Below are the code and all the weights of a small trained network. Each question names an input and a class and asks about switching units off, where a switched-off unit gives its printed mean instead of its output.

import numpy as np


def w(rows, s, z=0):
    codes = np.array(rows[::2]) - 128.0
    scale = np.full(codes.shape[1], s)
    scale[-1] = z or s
    return codes * scale


def norm(h):
    return h / np.sqrt((h * h).mean(-1, keepdims=True) + 1e-5)


def f(y):
    return np.maximum(y, 0)


def log_softmax(a):
    a = a - a.max(-1, keepdims=True)
    return a - np.log(np.exp(a).sum(-1, keepdims=True))


def net(x, mask):
    res = np.array(x, float).reshape(1, 5) / 4 @ E
    u = 0
    for l in range(2):
        y = f(norm(res) @ A[l][:, :-1].T + A[l][:, -1])
        res = res + np.where(mask[u : u + 11], y, B[l][:, -1]) @ B[l][:, :-1]
        u += 11
    return log_softmax(norm(res)[-1] @ U[:, :-1].T + U[:, -1])


A, B = {}, {}
E = w([
[148,115,168,148],'x0',
[121,111,182,108],'x1',
[36,254,178,143],'x2',
[233,192,91,162],'x3',
[158,166,167,49],'x4',
],0.0083)
A[0] = w([
[144,22,47,166,46],'L0N1',
[182,149,154,179,103],'L0N2',
[10,161,177,128,81],'L0N3',
[71,163,124,129,66],'L0N4',
[107,117,225,216,75],'L0N5',
[91,78,171,23,1],'L0N6',
[190,97,67,108,145],'L0N7',
[191,166,140,106,98],'L0N8',
[65,71,139,88,116],'L0N9',
[149,114,188,80,105],'L0N10',
[76,168,127,122,31],'L0N11',
],0.012,0.0059)
B[0] = w([
[25,82,57,93,242],'L0N1',
[173,134,150,140,191],'L0N2',
[62,165,134,141,254],'L0N3',
[69,165,130,91,172],'L0N4',
[134,128,137,246,190],'L0N5',
[115,76,244,133,192],'L0N6',
[76,157,138,97,242],'L0N7',
[137,152,141,151,188],'L0N8',
[171,134,161,157,217],'L0N9',
[150,130,180,105,185],'L0N10',
[82,174,143,110,158],'L0N11',
],0.011,0.0054)
A[1] = w([
[139,182,130,127,133],'L1N1',
[108,111,148,152,129],'L1N2',
[110,75,97,170,124],'L1N3',
[227,176,115,153,113],'L1N4',
[144,153,204,147,79],'L1N5',
[189,190,54,112,4],'L1N6',
[156,34,5,112,103],'L1N7',
[164,172,117,175,42],'L1N8',
[163,95,200,91,69],'L1N9',
[172,155,109,116,73],'L1N10',
[133,109,177,181,98],'L1N11',
],0.013,0.0043)
B[1] = w([
[135,142,123,151,194],'L1N1',
[183,135,106,151,179],'L1N2',
[141,92,99,109,204],'L1N3',
[164,160,75,103,208],'L1N4',
[138,83,101,90,216],'L1N5',
[126,142,5,188,171],'L1N6',
[53,91,74,30,254],'L1N7',
[154,70,121,128,174],'L1N8',
[157,113,201,94,193],'L1N9',
[141,147,84,121,151],'L1N10',
[160,56,136,151,186],'L1N11',
],0.012,0.0056)
U = w([
[65,66,153,203,1],'0',
[234,165,133,82,81],'1',
[132,68,223,75,161],'2',
[18,249,153,151,150],'3',
[154,131,114,225,167],'4',
[56,70,48,43,160],'5',
[181,210,9,149,124],'6',
],0.021,0.0077)

Each question gives the input, the list of numbers given to net, and the class t.
The units are the neurons (one row each of A and B). Each row of codes is followed by its name. A weight is (code - 128) times the scale printed after its matrix; where a second scale follows, it is the last column's (A, B and U).
mask holds one flag per neuron, layer by layer. A switched-off neuron (its flag False) gives its mean, the last column of its row in B, instead of its output. The means were averaged over made-up inputs and are rounded, as every weight is.
A unit's drop is (log p(t) with every unit on - log p(t) with that unit switched off) / (log p(t) with every unit on - log p(t) with every unit switched off).
The circuit of an input: a set's keep is (log p(t) with only the set's units on - log p(t) with every unit switched off) / (log p(t) with every unit on - log p(t) with every unit switched off). Starting from the 12 units with the biggest drops (on a tie, the unit counted first), units are removed one at a time, each time the one whose removal leaves the highest keep (on an exact tie, the one counted first), for as long as the keep stays at least 0.8.
circuit, biggest first: the units of the circuit, biggest drop first
unit that matters most: the unit with the biggest drop
top k neurons: the k neurons with the biggest drops, biggest first
top k neurons in layer l: the k neurons of layer l with the biggest drops, biggest first
drop when u is switched off: that unit's drop, to one decimal
input [8,0,-3,-1,1], class 2: unit that matters most => L0N10
input [2,7,7,7,5], class 1: circuit, biggest first => [L0N1 L0N7 L1N5]
input [-1,6,6,5,8], class 1: circuit, biggest first => [L0N1 L1N5]
input [5,4,4,1,0], class 4: circuit, biggest first => [L0N5 L1N7]
input [0,8,8,7,8], class 1: circuit, biggest first => [L0N1 L1N5]
input [-1,-2,-1,-8,-2], class 2: circuit, biggest first => [L0N6 L0N9]
input [-5,-6,-1,-8,1], class 2: circuit, biggest first => [L0N6 L0N9 L1N7]
input [-2,5,-3,8,5], class 6: top 2 neurons => [L0N6 L1N6]
input [6,-8,2,-5,-1], class 3: top 2 neurons => [L0N3 L0N4]
input [0,-6,-2,-8,0], class 2: top 4 neurons => [L0N6 L0N9 L1N7 L1N6]
input [-2,-6,1,-7,4], class 2: top 3 neurons => [L0N6 L0N9 L0N1]
input [7,-7,-8,6,7], class 6: top 2 neurons => [L1N6 L0N8]
input [-2,3,-3,3,2], class 1: top 4 neurons => [L0N3 L1N7 L0N6 L0N7]
input [5,6,2,-2,-2], class 0: circuit, biggest first => [L0N5]
input [7,2,-6,7,0], class 5: top 3 neurons => [L1N7 L0N1 L0N9]
input [-6,1,-7,-7,4], class 2: top 2 neurons in layer 0 => [L0N6 L0N9]
input [8,-7,2,-2,-6], class 4: drop when L0N5 is switched off => 0.2
input [-4,3,8,8,-1], class 6: drop when L0N1 is switched off => 0.5
input [-2,3,7,7,3], class 6: drop when L0N7 is switched off => 0.2
input [-1,3,8,7,4], class 6: unit that matters most => L0N1
input [7,-3,-4,6,3], class 6: drop when L1N6 is switched off => 0.2
input [5,-8,-3,0,6], class 6: top 2 neurons in layer 1 => [L1N6 L1N7]
